Below is a small trained network, with its code and all its weights. Each question gives an input and a class and asks what happens when units are switched off, that is, made to give their printed mean instead of their output.

import numpy as np


def w(rows, s, z=0):
    codes = np.array(rows[::2]) - 128.0
    scale = np.full(codes.shape[1], s)
    scale[-1] = z or s
    return codes * scale


def f(y):
    return np.maximum(y, 0)


def log_softmax(a):
    a = a - a.max(-1, keepdims=True)
    return a - np.log(np.exp(a).sum(-1, keepdims=True))


def net(x, mask):
    res = np.array(x, float).reshape(1, 7) / 4 @ E
    y = f(res @ A[0][:, :-1].T + A[0][:, -1])
    res = res + np.where(mask, y, B[0][:, -1]) @ B[0][:, :-1]
    return log_softmax(res[-1] @ U[:, :-1].T + U[:, -1])


A, B = {}, {}
E = w([
[181,130,144,118,155,158,92,89,141,105,148],'x0',
[103,164,139,140,143,137,126,151,162,131,118],'x1',
[153,131,116,135,97,97,117,85,141,120,112],'x2',
[141,143,87,158,151,69,77,189,127,246,211],'x3',
[73,13,207,182,82,128,38,165,181,118,176],'x4',
[106,119,110,116,92,109,144,135,111,144,126],'x5',
[92,53,81,25,188,88,141,98,184,178,75],'x6',
],0.011)
A[0] = w([
[117,21,190,136,41,153,71,195,161,85,184,63],'N1',
[204,185,137,186,160,144,221,106,106,159,139,75],'N2',
[82,59,129,7,202,84,110,60,231,204,89,115],'N3',
[103,4,157,198,93,104,47,139,216,136,143,74],'N4',
[136,126,105,121,135,88,51,171,97,186,182,155],'N5',
[125,119,81,197,140,79,146,111,181,205,158,139],'N6',
[92,67,130,101,134,98,104,144,146,207,45,91],'N7',
[146,56,130,64,226,113,166,142,163,184,116,89],'N8',
[234,160,182,156,47,97,131,190,103,129,192,135],'N9',
[108,166,61,93,149,120,161,120,95,106,151,1],'N10',
[42,106,177,84,103,174,157,92,115,2,69,174],'N11',
[146,140,78,154,169,37,98,172,153,168,244,152],'N12',
[157,143,74,143,130,146,116,151,133,212,135,155],'N13',
[157,192,15,78,175,133,156,164,107,107,126,86],'N14',
[153,184,190,198,56,140,125,184,90,90,178,113],'N15',
[161,127,104,146,135,87,89,174,151,186,174,148],'N16',
[80,56,162,156,104,133,70,174,188,101,149,80],'N17',
[87,32,119,90,177,126,97,88,194,171,60,116],'N18',
[119,183,167,184,31,177,100,144,81,47,144,121],'N19',
[148,109,144,130,178,121,106,75,133,157,133,92],'N20',
[120,93,100,125,72,189,132,137,139,71,62,187],'N21',
[164,136,34,168,138,95,116,108,185,169,188,105],'N22',
],0.0081,0.0027)
B[0] = w([
[165,204,137,59,82,98,171,121,92,132,63,198],'N1',
[128,171,76,110,70,101,176,114,117,136,63,172],'N2',
[79,144,68,229,116,179,99,202,17,202,122,252],'N3',
[185,201,114,74,83,86,161,149,139,165,76,205],'N4',
[140,91,165,144,185,120,142,59,171,90,232,179],'N5',
[117,120,157,119,129,133,120,90,134,94,149,172],'N6',
[107,88,99,117,97,117,92,93,87,145,111,189],'N7',
[101,133,71,176,158,132,145,129,68,183,121,198],'N8',
[96,72,78,181,121,143,101,132,61,155,112,178],'N9',
[157,163,93,113,127,108,143,157,142,135,104,162],'N10',
[83,61,221,96,229,71,108,51,229,42,235,222],'N11',
[83,64,179,139,184,63,141,93,209,85,164,194],'N12',
[142,112,208,109,105,134,136,49,171,106,165,168],'N13',
[206,156,139,71,127,63,165,163,145,193,96,193],'N14',
[96,111,100,254,66,192,87,145,106,152,94,189],'N15',
[112,52,180,117,183,104,159,66,175,106,164,175],'N16',
[214,213,99,76,105,60,180,146,180,134,37,186],'N17',
[92,123,84,164,109,160,57,156,78,133,166,214],'N18',
[85,135,76,188,147,201,96,112,103,145,112,192],'N19',
[128,96,85,138,146,107,136,119,129,127,110,147],'N20',
[103,104,189,133,195,117,139,36,202,57,164,180],'N21',
[147,119,127,108,195,118,106,117,156,112,150,169],'N22',
],0.0075,0.018)
U = w([
[73,41,207,101,197,104,104,70,218,91,201,254],'0',
[66,109,66,225,86,199,33,177,50,163,122,120],'1',
[246,233,107,8,91,80,205,161,135,155,56,5],'2',
],0.011,0.00093)

Each question gives the input, the list of numbers given to net, and the class t.
The units are the neurons (one row each of A and B). Each row of codes is followed by its name. A weight is (code - 128) times the scale printed after its matrix; where a second scale follows, it is the last column's (A, B and U).
mask holds one flag per neuron, in row order. A switched-off neuron (its flag False) gives its mean, the last column of its row in B, instead of its output. The means were averaged over made-up inputs and are rounded, as every weight is.
A unit's drop is (log p(t) with every unit on - log p(t) with that unit switched off) / (log p(t) with every unit on - log p(t) with every unit switched off).
The circuit of an input: a set's keep is (log p(t) with only the set's units on - log p(t) with every unit switched off) / (log p(t) with every unit on - log p(t) with every unit switched off). Starting from the 12 units with the biggest drops (on a tie, the unit counted first), units are removed one at a time, each time the one whose removal leaves the highest keep (on an exact tie, the one counted first), for as long as the keep stays at least 0.8.
circuit, biggest first: the units of the circuit, biggest drop first
unit that matters most: the unit with the biggest drop
k most important neurons: the k neurons with the biggest drops, biggest first
drop when u is switched off: that unit's drop, to one decimal
input [-6,8,-1,0,5,-4,5], class 1: 2 most important neurons -> [N3; N18]
input [-5,0,2,-5,-4,-4,-4], class 0: circuit, biggest first -> [N11]
input [5,-8,0,7,-2,6,8], class 1: 3 most important neurons -> [N3; N11; N8]
input [7,1,3,4,-5,-2,-4], class 2: 2 most important neurons -> [N11; N2]
input [7,2,3,-1,3,8,-2], class 2: 3 most important neurons -> [N3; N18; N1]
input [1,-7,0,0,8,8,6], class 2: 2 most important neurons -> [N4; N17]
input [-7,-1,0,2,-3,2,0], class 2: 2 most important neurons -> [N11; N21]
input [3,1,-4,6,-4,2,7], class 1: 4 most important neurons -> [N3; N11; N8; N21]
input [-5,-1,-4,4,-5,-6,-3], class 2: 4 most important neurons -> [N11; N2; N14; N21]
input [3,8,6,3,1,0,-3], class 0: 3 most important neurons -> [N3; N18; N12]
input [-5,5,-2,6,-1,-4,-6], class 0: 4 most important neurons -> [N3; N12; N16; N5]
input [5,8,-8,-1,6,1,-4], class 2: 2 most important neurons -> [N17; N1]
input [-4,-7,-3,5,8,6,-6], class 2: 3 most important neurons -> [N1; N17; N4]
input [-3,5,-8,-8,-4,-4,-8], class 0: 4 most important neurons -> [N11; N3; N21; N18]
input [-6,-6,5,8,-6,5,8], class 0: unit that matters most -> N12
input [3,1,-3,-7,-7,2,-2], class 0: 2 most important neurons -> [N11; N4]
input [-8,3,4,1,-5,6,-3], class 2: drop when N3 is switched off -> 0.2
input [-7,8,6,1,-1,7,1], class 0: drop when N3 is switched off -> 1.8
input [3,-7,-5,4,6,4,8], class 1: drop when N3 is switched off -> 0.9
input [5,-3,-2,-8,-7,6,5], class 0: drop when N2 is switched off -> 0.0
